Below is a small trained network, with its code and all its weights. Each question gives an input and a class and asks what happens when units are switched off, that is, made to give their printed mean instead of their output.

import numpy as np


def w(rows, s, z=0):
    codes = np.array(rows[::2]) - 128.0
    scale = np.full(codes.shape[1], s)
    scale[-1] = z or s
    return codes * scale


def f(y):
    return np.maximum(y, 0)


def log_softmax(a):
    a = a - a.max(-1, keepdims=True)
    return a - np.log(np.exp(a).sum(-1, keepdims=True))


def net(x, mask):
    res = np.array(x, float).reshape(1, 6) / 4 @ E
    y = f(res @ A[0][:, :-1].T + A[0][:, -1])
    res = res + np.where(mask, y, B[0][:, -1]) @ B[0][:, :-1]
    return log_softmax(res[-1] @ U[:, :-1].T + U[:, -1])


A, B = {}, {}
E = w([
[245,105,138,169,158,91,29,171,100,63,107,159],'x0',
[123,174,149,180,113,128,191,142,91,89,121,115],'x1',
[126,121,117,141,130,156,118,109,135,131,108,147],'x2',
[87,164,82,139,134,125,102,123,138,95,116,142],'x3',
[113,96,139,78,28,164,158,227,220,59,114,154],'x4',
[140,152,66,171,203,154,144,239,135,207,206,167],'x5',
],0.012)
A[0] = w([
[102,89,167,106,74,127,131,42,162,97,88,46,216],'N0',
[92,113,92,174,124,122,143,173,129,179,183,137,88],'N1',
[100,123,141,118,100,158,68,83,142,126,135,102,210],'N2',
[136,83,111,134,132,71,198,60,125,68,47,91,118],'N3',
[125,149,113,152,221,84,151,32,113,164,164,58,58],'N4',
[174,110,26,156,200,133,224,189,147,170,148,206,109],'N5',
[101,139,159,139,189,118,99,84,55,171,90,136,27],'N6',
[38,137,120,71,135,218,203,90,135,197,173,84,191],'N7',
[103,108,106,173,154,154,162,178,126,183,151,177,113],'N8',
[98,125,63,142,98,90,151,58,159,171,212,102,8],'N9',
[65,70,161,125,60,121,177,218,226,88,119,190,238],'N10',
[254,56,120,157,155,58,55,195,44,55,118,193,13],'N11',
[131,171,137,149,165,187,126,163,158,143,215,147,115],'N12',
],0.0081,0.0016)
B[0] = w([
[247,136,159,159,87,105,59,76,124,152,136,124,219],'N0',
[164,117,185,81,41,116,148,62,121,159,129,168,189],'N1',
[116,161,105,147,162,72,90,108,119,110,111,126,164],'N2',
[157,186,143,102,106,83,40,90,139,102,123,141,189],'N3',
[54,22,154,143,149,189,195,77,162,68,159,146,214],'N4',
[165,129,192,171,126,59,103,85,165,97,152,206,230],'N5',
[48,60,217,162,127,122,165,124,166,55,166,70,188],'N6',
[148,254,118,60,190,165,135,160,114,155,56,179,241],'N7',
[236,114,168,188,78,89,92,98,96,124,104,162,197],'N8',
[117,147,99,111,206,138,129,182,167,127,132,174,176],'N9',
[92,61,146,192,208,188,85,177,116,101,182,86,239],'N10',
[178,186,124,64,242,183,154,195,51,196,110,172,251],'N11',
[205,92,157,136,121,81,27,110,112,111,169,151,192],'N12',
],0.0085,0.016)
U = w([
[175,111,133,110,90,2,98,98,112,138,126,160,69],'0',
[132,190,87,88,176,192,174,133,83,195,97,151,255],'1',
[103,9,127,123,158,208,152,129,137,79,178,116,57],'2',
],0.0096,0.0027)

Each question gives the input, the list of numbers given to net, and the class t.
The units are the neurons (one row each of A and B). Each row of codes is followed by its name. A weight is (code - 128) times the scale printed after its matrix; where a second scale follows, it is the last column's (A, B and U).
mask holds one flag per neuron, in row order. A switched-off neuron (its flag False) gives its mean, the last column of its row in B, instead of its output. The means were averaged over made-up inputs and are rounded, as every weight is.
A unit's drop is (log p(t) with every unit on - log p(t) with that unit switched off) / (log p(t) with every unit on - log p(t) with every unit switched off).
The circuit of an input: a set's keep is (log p(t) with only the set's units on - log p(t) with every unit switched off) / (log p(t) with every unit on - log p(t) with every unit switched off). Starting from the 12 units with the biggest drops (on a tie, the unit counted first), units are removed one at a time, each time the one whose removal leaves the highest keep (on an exact tie, the one counted first), for as long as the keep stays at least 0.8.
circuit, biggest first: the units of the circuit, biggest drop first
most important unit: the unit with the biggest drop
k most important neurons: the k neurons with the biggest drops, biggest first
drop of u: that unit's drop, to one decimal
input [7,0,0,6,5,4], class 1: circuit, biggest first : N11
input [-6,4,1,-1,-8,-1], class 2: 2 most important neurons : N4, N6
input [-7,-7,5,-1,7,-2], class 1: 2 most important neurons : N7, N4
input [6,-3,8,6,8,-3], class 2: 2 most important neurons : N10, N7
input [5,-2,5,0,-7,8], class 0: 3 most important neurons : N5, N10, N8
input [8,2,1,-6,-4,6], class 1: 2 most important neurons : N11, N0
input [3,5,0,7,6,-1], class 2: 2 most important neurons : N10, N7
input [-5,-4,8,-7,2,-3], class 1: 2 most important neurons : N7, N5
input [5,-7,3,8,-3,-3], class 1: 2 most important neurons : N11, N5
input [-6,-4,-5,4,0,6], class 0: 4 most important neurons : N11, N5, N12, N8
input [-7,0,-3,8,8,-8], class 0: 3 most important neurons : N0, N3, N11
input [-1,1,-4,0,-2,-1], class 2: 4 most important neurons : N11, N7, N5, N8
input [-4,-7,6,3,-6,1], class 2: 3 most important neurons : N4, N6, N11
input [1,3,3,-2,4,-2], class 2: most important unit : N10
input [2,-6,-8,-8,5,-1], class 2: 2 most important neurons : N7, N10
input [5,-8,-6,1,4,-1], class 1: 2 most important neurons : N11, N4
input [5,-5,3,3,-8,1], class 2: 2 most important neurons : N6, N4
input [-3,8,0,6,6,6], class 0: drop of N5 : 0.5
input [7,7,-7,-3,-5,0], class 1: drop of N1 : 0.0
input [-4,1,-4,-5,-6,6], class 0: drop of N8 : 0.4
input [-7,0,-3,-7,-5,7], class 0: most important unit : N5
input [6,1,7,0,-2,-1], class 1: drop of N11 : 0.1
